The symbols move the objects like this.
ρ: s290->s812, s999->s501, s744->s833, s361->s263, s560->s134, s743->s69, s694->s522, s856->s701, s68->s290, s501->s252, s531->s613, s435->s609, s307->s313, s329->s721, s69->s313, s799->s482, s640->s263, s95->s435, s553->s497, s927->s833, s453->s941, s284->s95, s894->s68, s252->s501, s701->s489, s232->s247, s247->s856, s625->s941, s767->s43, s482->s482, s43->s610, s844->s670, s613->s844, s239->s927, s60->s531, s497->s482, s619->s694, s812->s640, s670->s743, s134->s799, s721->s894, s489->s284, s522->s999, s13->s60, s833->s619, s610->s927, s313->s689, s802->s313, s609->s482, s263->s553, s118->s802, s689->s307, s941->s767, s373->s799
λ: s290->s640, s999->s252, s744->s60, s361->s553, s560->s134, s743->s313, s694->s999, s856->s489, s68->s812, s501->s833, s531->s69, s435->s373, s307->s721, s329->s894, s69->s531, s799->s941, s640->s802, s95->s609, s553->s482, s927->s619, s453->s284, s284->s435, s894->s290, s252->s744, s701->s284, s232->s856, s247->s118, s625->s767, s767->s610, s482->s134, s43->s927, s844->s743, s613->s619, s239->s13, s60->s69, s497->s560, s619->s522, s812->s118, s670->s69, s134->s232, s721->s640, s489->s95, s522->s501, s13->s531, s833->s694, s610->s833, s313->s689, s802->s263, s609->s799, s263->s497, s118->s361, s689->s290, s941->s43, s373->s497
ω: s290->s553, s999->s833, s744->s999, s361->s812, s560->s263, s743->s531, s694->s610, s856->s134, s68->s307, s501->s619, s531->s239, s435->s497, s307->s239, s329->s69, s69->s613, s799->s95, s640->s894, s95->s856, s553->s118, s927->s941, s453->s497, s284->s247, s894->s689, s252->s694, s701->s453, s232->s482, s247->s560, s625->s435, s767->s856, s482->s361, s43->s799, s844->s329, s613->s744, s239->s522, s60->s744, s497->s802, s619->s435, s812->s721, s670->s60, s134->s489, s721->s313, s489->s232, s522->s927, s13->s501, s833->s767, s610->s625, s313->s844, s802->s290, s609->s701, s263->s640, s118->s68, s689->s670, s941->s609, s373->s833

The rows follow the links: the fewer symbols apart two objects are, the more alike their rows tend to be.

Each row, then its object:
39,49,44,8,-30,-8,38,-66,3,15,-54,-13,-54,14,-25,55,35,-106,-47,-35,-38,68,-25,-23,-12,5,-4,-24,63,-44,10,-8,11,-35,32,-9,-7,-26,34,26,-51,33,-35,-15,65,-30,-55,50,27,22
object: s239
-28,8,7,-9,-18,-21,-3,4,28,-35,79,-30,-46,45,20,18,15,17,-83,42,-50,-46,-8,13,4,-63,30,-18,-53,19,-40,-9,-70,23,-9,-35,-50,44,-49,21,-19,-18,-38,75,75,-53,-2,-38,1,42
object: s694
50,-25,-43,24,-25,59,-50,3,48,-63,-21,-6,13,-12,-33,13,18,8,56,-15,40,-50,-29,36,5,51,-49,31,86,-27,56,83,-16,28,-23,-37,6,-37,40,-6,3,10,67,25,26,-14,7,24,-59,47
object: s247
-9,28,13,-13,-23,-21,9,-30,38,-32,37,-29,-70,47,-3,36,36,-28,-92,26,-60,-1,-25,-11,13,-44,0,-25,-15,-7,-33,-2,-50,7,3,-30,-55,31,-23,35,-49,-9,-49,76,108,-67,-19,-21,15,55
object: s522
4,-15,-20,-11,-55,24,-4,-10,17,36,-54,20,-7,-23,-46,29,111,8,31,-32,75,52,-71,11,41,12,-25,-10,10,-52,54,10,61,-39,6,32,33,12,11,28,54,-15,-29,-41,1,54,12,-39,13,-52
object: s812
-18,-18,-57,-13,86,-23,11,50,7,-21,-16,64,33,-19,58,-22,-76,-17,46,-10,7,52,43,-75,-29,-34,-30,-22,12,46,-64,-41,34,17,-18,68,-37,-12,-7,2,-22,-55,63,-23,-36,-5,38,32,-34,52
object: s609
-18,-25,0,-27,-42,35,-7,-10,5,41,-28,15,0,-21,-46,22,90,37,40,-28,81,42,-60,9,51,3,-9,-2,-17,-55,39,-6,72,-29,3,57,39,11,8,13,79,-18,-26,-29,-36,43,5,-59,24,-68
object: s290
46,-35,-42,34,-21,42,-46,14,32,-62,0,-20,12,-6,-26,7,-1,23,48,-13,27,-74,-11,47,-10,58,-18,27,69,-8,48,79,-45,39,-18,-49,-1,-26,30,-29,-8,26,76,36,11,-11,11,29,-61,45
object: s232
-25,32,83,3,10,7,4,-8,-82,55,23,-32,24,12,-9,-60,-93,4,-17,12,-38,-49,67,24,-18,47,35,48,-15,-3,4,-10,-26,-21,13,-28,51,-32,12,-49,8,51,-28,-25,-91,21,-29,4,53,-53
object: s743
46,-44,-7,2,61,-68,39,4,9,-7,66,-27,-29,-8,53,63,31,-23,-68,-10,-37,-20,-51,49,-64,-40,88,-27,-38,36,-34,-59,-20,8,18,-6,-47,9,-19,8,-15,16,7,3,26,-13,-41,66,-39,0
object: s610
14,-18,-50,23,-62,23,-5,-14,13,2,-71,6,21,-36,-47,25,98,0,54,-7,94,52,-43,11,16,27,-35,-13,29,-20,68,41,57,-34,15,-10,42,8,15,32,32,-3,-36,-46,41,38,30,-15,1,-44
object: s118

Each walk starts at a row. The symbols on each line, taken left to right, move it on to the next object.
Answer with the object's row; about right is enough.
start 44,-23,9,13,40,-55,61,-20,23,1,27,-24,-43,-11,39,81,45,-67,-73,-11,-49,10,-54,23,-48,-38,62,-43,-14,23,-36,-46,-11,-4,25,3,-52,2,-10,23,-38,19,-15,-3,58,-26,-57,61,-25,16
λ ρ ω ω ρ λ 43,-52,-12,14,79,-69,61,0,4,7,35,-13,-17,-26,51,69,22,-33,-43,-20,-30,-11,-42,41,-77,-31,85,-34,-24,39,-28,-49,8,10,27,8,-34,-13,-20,-1,-23,22,25,-35,8,-6,-54,81,-45,-6
ω λ ρ ω 57,-32,-30,14,7,46,-32,10,56,-79,1,-5,0,9,-16,21,-3,6,51,-38,8,-58,-31,23,0,46,-32,22,81,-26,28,49,-26,37,-33,-10,-36,-38,41,-39,-19,6,101,39,1,-29,-13,40,-71,81
start 34,-14,-25,-4,14,48,-48,14,43,-67,-6,24,5,13,-13,-6,-34,3,63,-31,-1,-29,-7,-21,15,29,-63,23,79,-32,19,54,-4,39,-39,8,-30,-42,49,-28,-11,-11,109,46,-1,-39,6,14,-60,87
ρ ρ λ ω 4,1,-18,-29,26,27,-18,16,38,-40,-35,58,-5,16,1,-10,-41,-20,54,-43,-4,43,11,-85,29,-2,-65,7,67,-25,-29,-1,32,21,-46,59,-49,-35,26,-14,-18,-34,94,14,-22,-37,15,13,-30,100
λ ρ ω ρ ω ρ ρ 53,-53,-19,13,68,-56,44,13,15,-11,45,-13,-23,-14,48,75,16,-19,-34,-33,-30,-27,-46,53,-81,-17,86,-20,-25,40,-28,-55,-11,15,23,5,-45,-8,-3,-8,-11,15,35,-8,7,-19,-53,78,-46,4
start -37,26,8,-11,-11,-25,14,-4,14,-30,54,-12,-49,43,16,16,-8,-6,-90,46,-67,-20,8,-22,15,-69,19,-26,-52,36,-58,-28,-49,12,-7,-16,-63,53,-47,27,-48,-17,-40,67,77,-65,2,-23,8,50
λ ω λ λ ω ρ λ λ -35,35,19,-7,-37,-6,-17,-4,26,-36,66,-34,-37,54,-6,2,8,14,-75,52,-52,-42,10,-2,35,-59,-8,-12,-35,16,-35,6,-74,24,-13,-34,-39,44,-45,21,-23,-27,-47,96,80,-43,15,-53,10,41
ω ρ ω λ -53,-8,-56,-3,63,-52,13,62,-15,-5,19,30,49,-22,56,-43,-62,30,12,49,2,25,58,-43,-27,-57,4,-29,-63,81,-62,-34,-2,19,-10,14,-24,37,-49,1,-7,-57,17,-8,-10,17,55,-22,-16,0
start -39,-10,-92,26,6,-21,-19,49,-21,-1,-30,29,67,-48,37,-58,-33,31,57,47,61,28,63,-22,-11,-16,-27,-18,-35,71,-10,9,19,6,-3,-7,23,42,-44,15,18,-44,-2,-37,-6,59,93,-21,-9,-36
ω ρ ρ λ λ ω ρ 13,-15,22,-33,-50,31,-1,-21,29,34,-39,27,-30,-5,-55,47,107,8,24,-54,56,46,-91,15,55,21,-15,-4,25,-84,30,3,64,-26,9,51,28,-9,21,21,59,7,-33,-21,-22,27,-21,-32,25,-33
ρ λ ρ ρ λ 13,-32,-102,56,7,-11,-21,25,-8,-35,-28,-20,70,-58,23,-37,-23,30,55,47,76,-20,28,31,-47,31,-15,-5,4,76,39,53,-11,35,-2,-53,44,14,-17,-10,9,2,17,-29,25,49,65,17,-41,-38
start -42,-9,-39,-32,64,-40,14,51,9,-10,2,62,29,-4,54,-36,-64,-15,22,8,-13,57,45,-79,-4,-67,-16,-26,-28,49,-59,-50,32,9,-23,61,-45,16,-23,-1,-18,-67,58,-13,-28,-8,38,-6,-8,37
ρ ρ ω ρ λ ρ ω 13,-10,-76,37,-49,-2,12,-3,-2,0,-74,4,50,-56,-12,-13,65,4,43,32,88,46,-3,15,-9,21,-30,-24,3,26,55,35,41,-16,22,-23,53,23,-7,34,20,-16,-39,-53,37,64,58,-9,-4,-76
ρ λ λ ω ω -14,-22,-13,-21,-48,21,-18,7,-8,34,-26,18,15,-27,-32,-1,85,45,40,-15,80,42,-55,15,47,8,-16,0,-32,-30,41,6,63,-23,-4,34,51,19,-5,20,77,-25,-30,-33,-33,66,30,-69,14,-83
start -28,-15,-44,2,-38,11,-14,14,-7,37,-47,22,42,-43,-19,-21,56,50,48,22,87,42,-6,3,34,10,-17,-6,-38,-9,33,14,56,-12,11,25,59,29,-15,22,73,-25,-45,-49,-29,71,52,-51,14,-88
ω ω λ ρ ρ ω λ -4,-9,-78,37,-37,3,7,9,-9,12,-67,2,52,-53,1,-29,44,16,50,31,97,47,17,3,-7,18,-28,-18,-13,40,49,36,31,-13,9,-16,49,27,-23,29,26,-17,-36,-52,38,66,74,-12,-7,-72
ω ρ λ ω ρ -14,-15,-71,29,-38,-2,-14,16,-11,14,-55,2,49,-56,6,-34,36,37,54,32,103,33,-1,13,4,0,-22,-11,-24,34,39,34,22,-2,8,-21,52,32,-21,19,43,-14,-34,-39,7,86,74,-35,11,-77
start -14,0,-7,-8,17,-43,14,3,16,-36,80,-32,-42,30,39,30,10,5,-84,47,-57,-36,-9,3,-17,-67,53,-33,-62,52,-45,-25,-60,32,-1,-26,-58,47,-53,13,-34,-12,-30,64,70,-45,-6,-6,-10,23
ρ ω λ λ λ ρ 38,-45,-56,40,-8,27,-56,19,23,-59,15,-34,33,-16,-5,-12,-14,38,45,12,35,-87,-6,58,-31,56,-14,26,49,21,52,75,-53,51,-14,-74,12,-19,21,-26,8,24,69,30,17,5,14,36,-58,19
ω ω ρ ω λ ρ λ 36,-40,-31,-2,90,-71,56,20,2,-2,13,27,2,-34,63,50,-12,-43,-7,-28,-26,29,-23,1,-82,-34,55,-34,-23,51,-53,-67,29,2,11,43,-41,-14,4,-11,-26,-8,42,-43,-4,-6,-35,74,-39,9
start -38,26,76,-16,8,7,-16,10,-70,55,51,-21,20,21,1,-55,-81,48,-9,11,-27,-67,52,29,2,27,46,46,-46,-14,10,-13,-27,-11,0,-11,40,-18,10,-53,40,35,-13,-16,-98,18,-23,-28,33,-44
ω ω ω ρ ρ -25,39,88,-5,-5,6,-8,4,-83,51,16,-25,20,7,-7,-56,-87,13,-14,13,-40,-47,69,12,-6,36,27,48,-23,-24,14,-11,-25,-23,15,-24,55,-31,6,-50,6,43,-22,-20,-81,21,-30,-5,63,-51
λ ω ρ ω λ -10,-26,49,-50,-29,35,-20,2,0,38,13,16,-14,16,-55,14,65,64,20,-45,39,0,-69,22,64,14,5,17,-29,-82,31,-10,51,-26,-7,61,19,-6,10,-22,82,-19,-4,-23,-81,30,-28,-60,16,-40
